Here is a tiny trained network, its code and every weight. The questions are about switching its units off for an input and a target symbol, where a switched-off unit gives its printed mean instead of its output.

import numpy as np


def w(rows, s, z=0):
    codes = np.array(rows[::2]) - 128.0
    scale = np.full(codes.shape[1], s)
    scale[-1] = z or s
    return codes * scale


def f(y):
    return np.maximum(y, 0)


def softmax(a):
    e = np.exp(a - a.max(-1, keepdims=True))
    return e / e.sum(-1, keepdims=True)


def log_softmax(a):
    a = a - a.max(-1, keepdims=True)
    return a - np.log(np.exp(a).sum(-1, keepdims=True))


def net(x, mask):
    ids = ['ΛΠΦαβγδεζηθμξτψω'.index(c) for c in x.split()]
    T = len(ids)
    res = E[ids] + P[:T]
    r = res
    for j in range(2):
        rows = slice(2 * j, 2 * j + 2)
        q, k, v = (r @ M[0][rows].T for M in (Q, K, V))
        z = softmax(np.where(np.tri(T) > 0, q @ k.T / 2**0.5, -1e9)) @ v
        o = O[0][rows]
        res = res + np.where(mask[j], z, o[:, -1]) @ o[:, :-1]
    y = f(res @ A[0][:, :-1].T + A[0][:, -1])
    res = res + np.where(mask[2:6], y, B[0][:, -1]) @ B[0][:, :-1]
    return log_softmax(res[-1] @ U[:, :-1].T + U[:, -1])


Q, K, V, O, A, B = {}, {}, {}, {}, {}, {}
E = w([
[56,28,142,2],'Λ',
[126,174,71,147],'Π',
[159,156,28,73],'Φ',
[110,186,194,143],'α',
[177,199,183,53],'β',
[45,148,157,227],'γ',
[81,162,108,200],'δ',
[73,178,159,185],'ε',
[222,172,12,5],'ζ',
[140,169,69,107],'η',
[76,156,205,205],'θ',
[83,142,61,200],'μ',
[101,189,49,150],'ξ',
[118,138,12,154],'τ',
[105,198,122,155],'ψ',
[171,186,101,58],'ω',
],0.015)
P = w([
[27,194,160,65],'0',
[130,240,132,103],'1',
[120,235,134,105],'2',
[144,251,125,103],'3',
[124,231,124,99],'4',
[114,226,131,102],'5',
[122,227,129,97],'6',
[97,239,141,98],'7',
],0.012)
Q[0] = w([
[117,119,148,88],'h0',
[75,255,101,125],'h0',
[169,117,65,102],'h1',
[180,95,142,168],'h1',
],0.016)
K[0] = w([
[125,88,133,121],'h0',
[3,41,130,45],'h0',
[118,116,62,105],'h1',
[139,251,98,186],'h1',
],0.012)
V[0] = w([
[76,121,151,216],'h0',
[163,151,253,92],'h0',
[113,162,80,92],'h1',
[106,193,105,162],'h1',
],0.017)
O[0] = w([
[102,136,42,75,108],'h0',
[126,90,202,6,154],'h0',
[98,136,173,155,249],'h1',
[110,153,160,106,249],'h1',
],0.023,0.011)
A[0] = w([
[191,59,219,146,2],'n0',
[131,155,125,255,230],'n1',
[176,70,162,68,155],'n2',
[107,90,93,48,155],'n3',
],0.0093,0.0038)
B[0] = w([
[37,81,2,142,218],'n0',
[229,97,123,72,252],'n1',
[158,159,129,228,193],'n2',
[188,34,116,193,202],'n3',
],0.0094,0.026)
U = w([
[99,103,120,144,100],'Λ',
[99,197,191,112,202],'Π',
[146,121,196,195,136],'Φ',
[117,73,255,83,79],'α',
[68,75,115,185,197],'β',
[63,88,34,77,87],'γ',
[22,200,104,121,186],'δ',
[62,116,166,7,205],'ε',
[138,53,105,204,75],'ζ',
[104,167,237,121,165],'η',
[142,26,110,70,102],'θ',
[99,158,29,181,49],'μ',
[123,181,146,147,200],'ξ',
[165,97,81,174,3],'τ',
[43,183,215,27,141],'ψ',
[16,182,195,177,102],'ω',
],0.0068,0.0066)

Each question gives the input, a string of symbols that net reads in full, and the target symbol t.
The units are the heads (2 rows each of Q, K, V and O) and the neurons (one row each of A and B). Each row of codes is followed by its name. A weight is (code - 128) times the scale printed after its matrix; where a second scale follows, it is the last column's (O, A, B and U).
mask holds one flag per unit, heads first, then neurons. A switched-off unit (its flag False) gives its mean, the last column of its rows in O or B, instead of its output. The means were averaged over made-up inputs and are rounded, as every weight is.
A unit's drop is (log p(t) with every unit on - log p(t) with that unit switched off) / (log p(t) with every unit on - log p(t) with every unit switched off).
The circuit of an input: a set's keep is (log p(t) with only the set's units on - log p(t) with every unit switched off) / (log p(t) with every unit on - log p(t) with every unit switched off). Starting from all 6 units, units are removed one at a time, each time the one whose removal leaves the highest keep (on an exact tie, the one counted first), for as long as the keep stays at least 0.8.
units of the circuit, in order: the units of the circuit, biggest drop first
top k neurons: the k neurons with the biggest drops, biggest first
which heads matter: for each layer, one digit per head in row order, 1 if its drop is at least 0.15 and else 0, layers parted by /
input ζ Π θ θ τ, target ζ: which heads matter	10
input α α Φ, target α: which heads matter	10
input θ η τ, target θ: units of the circuit, in order	h0, n3
input δ ε ω τ ε μ Φ, target δ: which heads matter	11
input μ Φ ζ θ α ω, target μ: units of the circuit, in order	h0
input ω ω θ τ β ε Φ Π, target ω: top 3 neurons	n1, n0, n3
input ε ψ Λ ε ω δ θ, target ω: which heads matter	10
input μ θ Λ, target β: units of the circuit, in order	h1, h0, n0, n1
input γ μ θ Λ Π, target β: units of the circuit, in order	h0, n0, n1
input η ψ Π μ ω, target η: units of the circuit, in order	n0, h1
input ξ α θ ω ω Π, target ξ: top 2 neurons	n0, n3
input ζ ξ α α, target ζ: units of the circuit, in order	h0, n0
input τ γ β β β δ, target τ: which heads matter	10
input α θ δ ψ ε ξ μ, target α: which heads matter	10
input Φ θ Φ ω, target Φ: top neuron	n1
input δ Π ξ β α ε, target δ: units of the circuit, in order	h0, n1, n3
input θ ε τ Λ α, target β: units of the circuit, in order	h0, n0
input Π θ θ Λ η α, target β: which heads matter	11
input δ μ Π β ω β, target δ: units of the circuit, in order	h0, n1
input ξ α τ γ θ β, target ξ: units of the circuit, in order	h0, n0, n3
input ω ζ ω, target ω: top 2 neurons	n1, n0
input ε μ θ, target ε: units of the circuit, in order	h0
input ε τ μ, target ε: units of the circuit, in order	h0, n0
input ψ θ δ, target ψ: which heads matter	00
input Λ γ Π θ θ, target ω: units of the circuit, in order	n1, h0, n0
